Here is a tiny trained network, its code and every weight. The questions are about switching its units off for an input and a class, where a switched-off unit gives its printed mean instead of its output.

import numpy as np


def w(rows, s, z=0):
    codes = np.array(rows[::2]) - 128.0
    scale = np.full(codes.shape[1], s)
    scale[-1] = z or s
    return codes * scale


def f(y):
    return y / 2 * (1 + np.tanh(0.7978845608 * (y + 0.044715 * y**3)))


def log_softmax(a):
    a = a - a.max(-1, keepdims=True)
    return a - np.log(np.exp(a).sum(-1, keepdims=True))


def net(x, mask):
    res = np.array(x, float).reshape(1, 6) / 4 @ E
    y = f(res @ A[0][:, :-1].T + A[0][:, -1])
    res = res + np.where(mask, y, B[0][:, -1]) @ B[0][:, :-1]
    return log_softmax(res[-1] @ U[:, :-1].T + U[:, -1])


A, B = {}, {}
E = w([
[193,61,207,6,32],'x0',
[185,151,120,152,104],'x1',
[43,110,85,85,118],'x2',
[203,102,58,33,254],'x3',
[114,198,93,95,101],'x4',
[120,172,94,112,104],'x5',
],0.0049)
A[0] = w([
[62,116,78,96,125,203],'n1',
[104,113,103,221,189,114],'n2',
[128,152,98,226,195,84],'n3',
[94,163,108,169,170,53],'n4',
[83,104,146,84,172,222],'n5',
[171,91,85,92,169,154],'n6',
[131,126,131,141,105,55],'n7',
[155,123,78,64,185,113],'n8',
[142,90,148,90,88,87],'n9',
[210,119,50,79,198,104],'n10',
[203,175,103,175,63,222],'n11',
[66,176,150,184,52,142],'n12',
[96,168,113,177,167,63],'n13',
[215,106,155,141,185,186],'n14',
[144,4,166,190,149,251],'n15',
[148,80,174,100,107,114],'n16',
[64,126,206,201,59,142],'n17',
[82,171,143,186,160,104],'n18',
[151,68,206,76,2,97],'n19',
[79,141,83,187,162,116],'n20',
[199,126,124,174,104,252],'n21',
[155,92,120,101,191,117],'n22',
[152,104,102,59,215,66],'n23',
[54,103,61,88,109,248],'n24',
[176,89,127,139,159,192],'n25',
[173,96,182,45,69,102],'n26',
],0.0087,0.0045)
B[0] = w([
[143,185,169,114,186,198],'n1',
[150,111,67,93,151,196],'n2',
[165,76,93,96,154,198],'n3',
[226,2,70,118,83,149],'n4',
[107,154,132,134,156,195],'n5',
[83,126,119,115,123,180],'n6',
[121,85,126,130,107,108],'n7',
[72,110,108,182,77,179],'n8',
[171,99,73,104,115,145],'n9',
[48,99,119,141,60,208],'n10',
[72,143,156,122,175,223],'n11',
[95,98,102,113,131,240],'n12',
[152,59,85,95,127,156],'n13',
[100,179,132,119,128,197],'n14',
[116,241,104,121,151,243],'n15',
[181,118,74,116,136,160],'n16',
[62,110,81,129,101,255],'n17',
[125,88,127,74,130,176],'n18',
[128,100,82,98,140,246],'n19',
[178,78,85,94,171,193],'n20',
[91,165,143,109,200,225],'n21',
[102,113,109,193,118,158],'n22',
[82,63,98,130,78,175],'n23',
[151,215,164,120,196,235],'n24',
[99,174,123,135,137,178],'n25',
[180,102,43,88,151,206],'n26',
],0.0074,0.0049)
U = w([
[235,1,59,64,151,47],'0',
[98,153,137,121,153,255],'1',
[3,66,114,167,73,39],'2',
[125,165,161,107,182,178],'3',
[127,173,125,127,143,176],'4',
[108,125,151,124,155,200],'5',
[191,63,221,205,66,2],'6',
],0.0094,0.0025)

Each question gives the input, the list of numbers given to net, and the class t.
The units are the neurons (one row each of A and B). Each row of codes is followed by its name. A weight is (code - 128) times the scale printed after its matrix; where a second scale follows, it is the last column's (A, B and U).
mask holds one flag per neuron, in row order. A switched-off neuron (its flag False) gives its mean, the last column of its row in B, instead of its output. The means were averaged over made-up inputs and are rounded, as every weight is.
A unit's drop is (log p(t) with every unit on - log p(t) with that unit switched off) / (log p(t) with every unit on - log p(t) with every unit switched off).
The circuit of an input: a set's keep is (log p(t) with only the set's units on - log p(t) with every unit switched off) / (log p(t) with every unit on - log p(t) with every unit switched off). Starting from the 12 units with the biggest drops (on a tie, the unit counted first), units are removed one at a time, each time the one whose removal leaves the highest keep (on an exact tie, the one counted first), for as long as the keep stays at least 0.8.
units of the circuit, in order: the units of the circuit, biggest drop first
most important unit: the unit with the biggest drop
top k neurons: the k neurons with the biggest drops, biggest first
drop when u is switched off: that unit's drop, to one decimal
input [-7,6,-7,5,4,-2], class 0: top 3 neurons	[n3; n4; n2]
input [-6,-8,0,8,5,2], class 2: top 3 neurons	[n10; n8; n23]
input [-4,6,8,8,1,-5], class 2: units of the circuit, in order	[n10; n8]
input [6,6,-7,0,-5,-5], class 3: most important unit	n15
input [6,4,4,-4,0,0], class 0: units of the circuit, in order	[n26; n19]
input [-6,-6,1,8,-6,-2], class 2: units of the circuit, in order	[n10; n23]
input [7,8,6,8,-2,3], class 2: units of the circuit, in order	[n10; n8]
input [-7,3,-3,-5,-6,-7], class 0: units of the circuit, in order	[n3; n2]
input [6,-4,-6,-5,6,-1], class 0: top 2 neurons	[n26; n19]
input [0,4,-2,8,-7,-6], class 2: top 2 neurons	[n10; n23]
input [4,1,-2,6,-4,5], class 2: drop when n17 is switched off	-0.1
input [-8,-5,-8,0,-8,7], class 0: drop when n11 is switched off	0.0
input [-5,-3,0,2,4,4], class 0: drop when n26 is switched off	-0.3
input [4,-3,-7,8,-7,7], class 2: drop when n10 is switched off	0.2
input [5,-4,-6,8,6,3], class 2: top neuron	[n10]
input [-2,7,2,7,7,-5], class 2: top 3 neurons	[n10; n8; n23]
